Below is a small trained network, with its code and all its weights. Each question gives an input and a class and asks what happens when units are switched off, that is, made to give their printed mean instead of their output.

import numpy as np


def w(rows, s, z=0):
    codes = np.array(rows[::2]) - 128.0
    scale = np.full(codes.shape[1], s)
    scale[-1] = z or s
    return codes * scale


def norm(h):
    return h / np.sqrt((h * h).mean(-1, keepdims=True) + 1e-5)


def f(y):
    return y / 2 * (1 + np.tanh(0.7978845608 * (y + 0.044715 * y**3)))


def log_softmax(a):
    a = a - a.max(-1, keepdims=True)
    return a - np.log(np.exp(a).sum(-1, keepdims=True))


def net(x, mask):
    res = np.array(x, float).reshape(1, 3) / 4 @ E
    u = 0
    for l in range(4):
        y = f(norm(res) @ A[l][:, :-1].T + A[l][:, -1])
        res = res + np.where(mask[u : u + 5], y, B[l][:, -1]) @ B[l][:, :-1]
        u += 5
    return log_softmax(norm(res)[-1] @ U[:, :-1].T + U[:, -1])


A, B = {}, {}
E = w([
[114,175,54,126,156,255,119,211,103],'x0',
[148,67,148,41,124,115,218,197,148],'x1',
[181,197,196,129,191,129,173,114,80],'x2',
],0.012)
A[0] = w([
[69,68,72,126,28,111,209,113,109,109],'L0N0',
[136,147,173,151,126,142,166,104,2,22],'L0N1',
[180,116,114,94,141,119,174,204,84,91],'L0N2',
[209,206,253,128,213,116,187,186,108,51],'L0N3',
[242,177,186,67,222,143,82,113,83,2],'L0N4',
],0.0067,0.0069)
B[0] = w([
[100,141,101,153,198,88,130,109,129,194],'L0N0',
[118,188,66,81,143,142,213,92,246,132],'L0N1',
[97,175,153,151,138,110,13,197,132,186],'L0N2',
[205,159,56,152,190,118,125,70,188,254],'L0N3',
[125,171,126,145,168,137,196,121,199,165],'L0N4',
],0.011,0.0044)
A[1] = w([
[48,110,75,146,133,112,96,159,199,67],'L1N0',
[182,132,183,5,119,154,254,225,185,25],'L1N1',
[187,102,186,44,127,99,76,210,225,39],'L1N2',
[112,181,142,166,147,172,55,183,87,120],'L1N3',
[170,114,114,147,84,119,175,150,164,5],'L1N4',
],0.008,0.0033)
B[1] = w([
[190,135,152,149,143,111,150,119,186,223],'L1N0',
[8,201,138,171,220,37,1,149,127,244],'L1N1',
[91,94,69,174,160,65,22,20,71,215],'L1N2',
[185,115,168,101,101,69,142,109,116,254],'L1N3',
[99,182,93,138,63,176,64,57,132,108],'L1N4',
],0.0093,0.0044)
A[2] = w([
[112,191,127,236,103,189,93,52,82,25],'L2N0',
[60,46,75,155,106,96,130,190,186,78],'L2N1',
[74,158,78,77,166,255,113,238,60,133],'L2N2',
[170,84,203,87,112,139,194,154,95,168],'L2N3',
[61,63,20,102,35,154,97,106,226,3],'L2N4',
],0.0092,0.0053)
B[2] = w([
[30,136,103,83,182,61,51,141,150,237],'L2N0',
[121,223,78,112,161,137,86,24,140,231],'L2N1',
[174,135,233,89,44,65,115,73,140,254],'L2N2',
[139,99,147,140,187,124,88,169,92,126],'L2N3',
[169,247,129,124,189,60,214,45,148,227],'L2N4',
],0.012,0.0051)
A[3] = w([
[254,152,118,138,61,124,105,56,153,210],'L3N0',
[104,41,205,108,64,50,204,41,108,7],'L3N1',
[60,156,68,97,117,157,162,97,220,108],'L3N2',
[209,17,52,207,161,155,78,151,157,250],'L3N3',
[34,112,174,76,175,59,108,98,59,234],'L3N4',
],0.0093,0.0021)
B[3] = w([
[166,45,120,129,100,178,166,175,83,204],'L3N0',
[198,224,194,38,68,182,58,198,130,176],'L3N1',
[152,53,182,162,153,184,139,252,158,163],'L3N2',
[52,84,185,147,150,242,81,137,91,132],'L3N3',
[103,77,115,150,120,188,171,193,87,246],'L3N4',
],0.011,0.012)
U = w([
[218,210,85,159,207,111,193,62,211,204],'0',
[24,121,116,146,192,58,38,139,120,162],'1',
[206,142,205,84,42,125,117,156,90,160],'2',
[125,8,105,174,140,255,181,197,108,162],'3',
[90,108,97,119,93,157,198,65,105,10],'4',
[108,107,51,136,61,152,159,76,100,8],'5',
[99,121,85,146,59,151,209,63,89,1],'6',
],0.016,0.0061)

Each question gives the input, the list of numbers given to net, and the class t.
The units are the neurons (one row each of A and B). Each row of codes is followed by its name. A weight is (code - 128) times the scale printed after its matrix; where a second scale follows, it is the last column's (A, B and U).
mask holds one flag per neuron, layer by layer. A switched-off neuron (its flag False) gives its mean, the last column of its row in B, instead of its output. The means were averaged over made-up inputs and are rounded, as every weight is.
A unit's drop is (log p(t) with every unit on - log p(t) with that unit switched off) / (log p(t) with every unit on - log p(t) with every unit switched off).
The circuit of an input: a set's keep is (log p(t) with only the set's units on - log p(t) with every unit switched off) / (log p(t) with every unit on - log p(t) with every unit switched off). Starting from the 12 units with the biggest drops (on a tie, the unit counted first), units are removed one at a time, each time the one whose removal leaves the highest keep (on an exact tie, the one counted first), for as long as the keep stays at least 0.8.
circuit, biggest first: the units of the circuit, biggest drop first
top k neurons: the k neurons with the biggest drops, biggest first
top k neurons in layer l: the k neurons of layer l with the biggest drops, biggest first
input [-4,5,0], class 1: circuit, biggest first : [L1N1]
input [-5,-7,-7], class 0: circuit, biggest first : [L2N4 L1N1]
input [-3,2,1], class 3: top 2 neurons : [L2N2 L2N4]
input [3,7,6], class 1: top 2 neurons in layer 1 : [L1N1 L1N2]
input [-4,4,-5], class 0: top 2 neurons : [L2N1 L2N4]
input [8,6,6], class 2: top 2 neurons in layer 2 : [L2N2 L2N0]
input [-3,2,0], class 3: circuit, biggest first : [L3N4 L2N4]
input [-2,-2,-3], class 3: top 4 neurons : [L1N0 L3N0 L3N2 L0N0]
input [3,-1,2], class 3: top 2 neurons : [L3N0 L1N3]
input [-2,-2,-1], class 3: top 4 neurons : [L2N2 L3N4 L1N3 L0N2]
input [6,0,-5], class 2: top 2 neurons : [L2N2 L1N2]
input [4,-1,2], class 2: top 4 neurons : [L1N0 L2N2 L1N2 L3N4]
input [-8,-7,4], class 2: top 3 neurons : [L1N1 L3N1 L1N2]
input [-1,0,-4], class 0: top 3 neurons : [L1N3 L3N4 L2N1]
input [3,-2,-6], class 0: circuit, biggest first : [L2N4]
input [3,5,4], class 1: top 4 neurons : [L1N2 L2N4 L0N2 L1N1]
input [-7,-5,6], class 2: top 2 neurons in layer 0 : [L0N0 L0N2]
input [6,5,-7], class 0: top 2 neurons in layer 2 : [L2N1 L2N4]
input [-3,6,-5], class 1: top 2 neurons in layer 1 : [L1N1 L1N2]
input [8,1,-8], class 0: top neuron in layer 1 : [L1N0]
